[[-46 -48 -35  17  40  42  42 -42]
 [ 43  35  41 -41  46 -42 -45  44]
 [-16  24 -26  34 -35  25  29 -38]]
->
[[-46 -48 -35  17  40  42  42 -42]
 [-16  24 -26  34 -35  25  29 -38]]

[[ 37 -40   8 -15]
 [-46 -17  27  21]
 [ 28  -1  32  -1]
 [-43   4  30  23]
 [ 16  14  33 -10]]
->
[[ 37 -40   8 -15]
 [ 28  -1  32  -1]
 [ 16  14  33 -10]]

[[-27   8  42 -40  15 -38]
 [  0  -3  42  13 -36  -1]
 [-46 -25  35  46 -15  17]
 [  1  16 -24 -31  -5   3]
 [-42  18   5  33 -17  16]
 [  4  31   6  -3  30   9]
 [  3 -22   3  13  42 -29]
 [  9  25  19  11 -19  16]
 [ 27 -19 -15  30 -36  34]
 [  7  20   5 -17 -35 -26]
 [ 37 -41  35  26  15  29]]
->
[[-27   8  42 -40  15 -38]
 [-46 -25  35  46 -15  17]
 [-42  18   5  33 -17  16]
 [  3 -22   3  13  42 -29]
 [ 27 -19 -15  30 -36  34]
 [ 37 -41  35  26  15  29]]

[[-18  12  48 -24  39]
 [ 28  -3  48  17 -11]]
->
[[-18  12  48 -24  39]]

[[ 10  10   1  12  15 -35   6 -21  -4 -31  -4  -9]
 [ 20 -12  32 -16  23  -8  -4 -46  18 -33  -9 -13]]
->
[[ 10  10   1  12  15 -35   6 -21  -4 -31  -4  -9]]

[[-18 -19   1  -8 -34   1 -11   4   3  -5 -20  -9 -18 -11   3]
 [-44 -61  45 -61 -42  40  51  17  26  30  30 -59  53 -37 -29]]
->
[[-18 -19   1  -8 -34   1 -11   4   3  -5 -20  -9 -18 -11   3]]
---
[[-28  30]
 [  4  54]
 [-45  20]
 [-23  21]]
->
[[-45  20]
 [-28  30]
 [-23  21]
 [  4  54]]

[[  9 -16 -39 -13 -11 -11 -44 -27 -14]
 [ 17 -15 -41 -11  -7  -6 -49 -28 -12]
 [  3   3   5   4   4   5   3   3   3]]
->
[[  3   3   5   4   4   5   3   3   3]
 [  9 -16 -39 -13 -11 -11 -44 -27 -14]
 [ 17 -15 -41 -11  -7  -6 -49 -28 -12]]

[[ 47  27 -24  15]
 [-55   6  17 -37]
 [-41   9 -56 -36]
 [-18 -16 -12  18]
 [ 30 -22   6 -39]
 [ -4 -27 -19 -45]
 [-28  15  58 -38]
 [ -5 -23  16 -38]
 [-12 -49   1  15]
 [ -9  -3 -18 -21]
 [-14  25 -11   8]
 [  0 -43 -11 -56]]
->
[[-55   6  17 -37]
 [-41   9 -56 -36]
 [-28  15  58 -38]
 [-18 -16 -12  18]
 [-14  25 -11   8]
 [-12 -49   1  15]
 [ -9  -3 -18 -21]
 [ -5 -23  16 -38]
 [ -4 -27 -19 -45]
 [  0 -43 -11 -56]
 [ 30 -22   6 -39]
 [ 47  27 -24  15]]

[[-53 -11 -13   1  -9   0 -14   8 -49 -14  12  -4   1  -9  12]
 [ 28 -25 -18 -21 -12 -18 -24   0  26 -24  -8   3 -13 -12  -8]
 [-40  -7  15  14  12  16   5 -36 -36   9 -34 -61  13  12 -43]
 [-37  32  16  16  12  13  26  20 -34  24  24  22   9  12  32]
 [-36 -32 -18  -6 -14  -3 -26 -23 -32 -24 -23 -39  -2 -15 -28]]
->
[[-53 -11 -13   1  -9   0 -14   8 -49 -14  12  -4   1  -9  12]
 [-40  -7  15  14  12  16   5 -36 -36   9 -34 -61  13  12 -43]
 [-37  32  16  16  12  13  26  20 -34  24  24  22   9  12  32]
 [-36 -32 -18  -6 -14  -3 -26 -23 -32 -24 -23 -39  -2 -15 -28]
 [ 28 -25 -18 -21 -12 -18 -24   0  26 -24  -8   3 -13 -12  -8]]

[[ 16 -17  11 -15  36  37 -21 -10]
 [-19  -7 -16 -44 -11 -14 -19 -20]
 [ 20 -21 -55   5   1   6 -24  14]
 [  7 -14 -35  29  13   8   3  25]
 [  8 -27   8 -39  43   5  -1  16]
 [ -3  10  22  14  19 -28 -35  24]
 [-33  -7  -9 -12  13  44  -6  33]
 [-41 -37  -6  -4 -28  -2 -23 -11]
 [ 25 -19   2 -12   5   1  11  22]
 [-27  -2  -6 -14  -6  32 -25  32]
 [-22 -33  -3 -23  -7   1 -16 -38]
 [  3   6  16 -22  17 -37 -35  26]]
->
[[-41 -37  -6  -4 -28  -2 -23 -11]
 [-33  -7  -9 -12  13  44  -6  33]
 [-27  -2  -6 -14  -6  32 -25  32]
 [-22 -33  -3 -23  -7   1 -16 -38]
 [-19  -7 -16 -44 -11 -14 -19 -20]
 [ -3  10  22  14  19 -28 -35  24]
 [  3   6  16 -22  17 -37 -35  26]
 [  7 -14 -35  29  13   8   3  25]
 [  8 -27   8 -39  43   5  -1  16]
 [ 16 -17  11 -15  36  37 -21 -10]
 [ 20 -21 -55   5   1   6 -24  14]
 [ 25 -19   2 -12   5   1  11  22]]

[[-16 -30 -20   6 -62]
 [-18  -9 -46  20  -2]]
->
[[-18  -9 -46  20  -2]
 [-16 -30 -20   6 -62]]
---
[[ 38  38  62 -57 -22]
 [-19 -15  -9   7 -12]
 [  2 -12  20 -19 -17]]
->
[[ 38  38]
 [-19 -15]
 [  2 -12]]

[[ 23  22  50]
 [-17 -12 -36]
 [ 14  17  16]]
->
[[ 23  22]
 [-17 -12]
 [ 14  17]]

[[ -1  14]
 [ -5   9]
 [-10  51]
 [ 12   3]
 [ 11   7]]
->
[[ -1  14]
 [ -5   9]
 [-10  51]]

[[-30 -11   4 -45]
 [-34 -10   0 -43]
 [-38   9 -36  17]]
->
[[-30 -11]
 [-34 -10]
 [-38   9]]

[[-46 -52]
 [ 52  63]
 [-35 -20]
 [-30 -15]]
->
[[-46 -52]
 [ 52  63]
 [-35 -20]]

[[22 -1]
 [52  0]
 [29  1]
 [42  7]]
->
[[22 -1]
 [52  0]
 [29  1]]

[[  3  -4 -26 -10]
 [ -2 -24   1  26]
 [ -4 -17  49  -2]
 [  5 -30 -50  52]]
->
[[  3  -4]
 [ -2 -24]
 [ -4 -17]]

[[ 19  54]
 [ -7   3]
 [  2  -3]
 [-13 -15]]
->
[[19 54]
 [-7  3]
 [ 2 -3]]
---
[[-31  42   2 -47  33]
 [-18  17   0 -41  -2]
 [-19  15  -4 -40   2]]
->
[[42  2]
 [17  0]]

[[ 19   3  46]
 [-20   6 -47]]
->
[[  3  46]
 [  6 -47]]

[[ 49 -39  20]
 [ 25  11  63]
 [ 22 -17  45]]
->
[[-39  20]
 [ 11  63]]

[[-10   0   1]
 [-52 -59  10]]
->
[[  0   1]
 [-59  10]]

[[-45 -23 -31 -48]
 [ 41  54  15 -13]
 [ -8  -7 -18 -36]
 [-19  -3   2  33]]
->
[[-23 -31]
 [ 54  15]]

[[-34  -5  38]
 [ -2   5  46]
 [ -8  -7  12]
 [-13   2  17]
 [  7  -5 -13]]
->
[[-5 38]
 [ 5 46]]

[[  2  14  27  -6]
 [  4   2 -57   8]
 [-15 -11 -14  11]
 [ 23  19 -47  23]]
->
[[ 14  27]
 [  2 -57]]

[[ 42 -40  38  29 -41]
 [  5  18 -21   8  24]
 [ 13  40  -7 -28 -15]
 [-12 -18  53 -31   6]]
->
[[-40  38]
 [ 18 -21]]
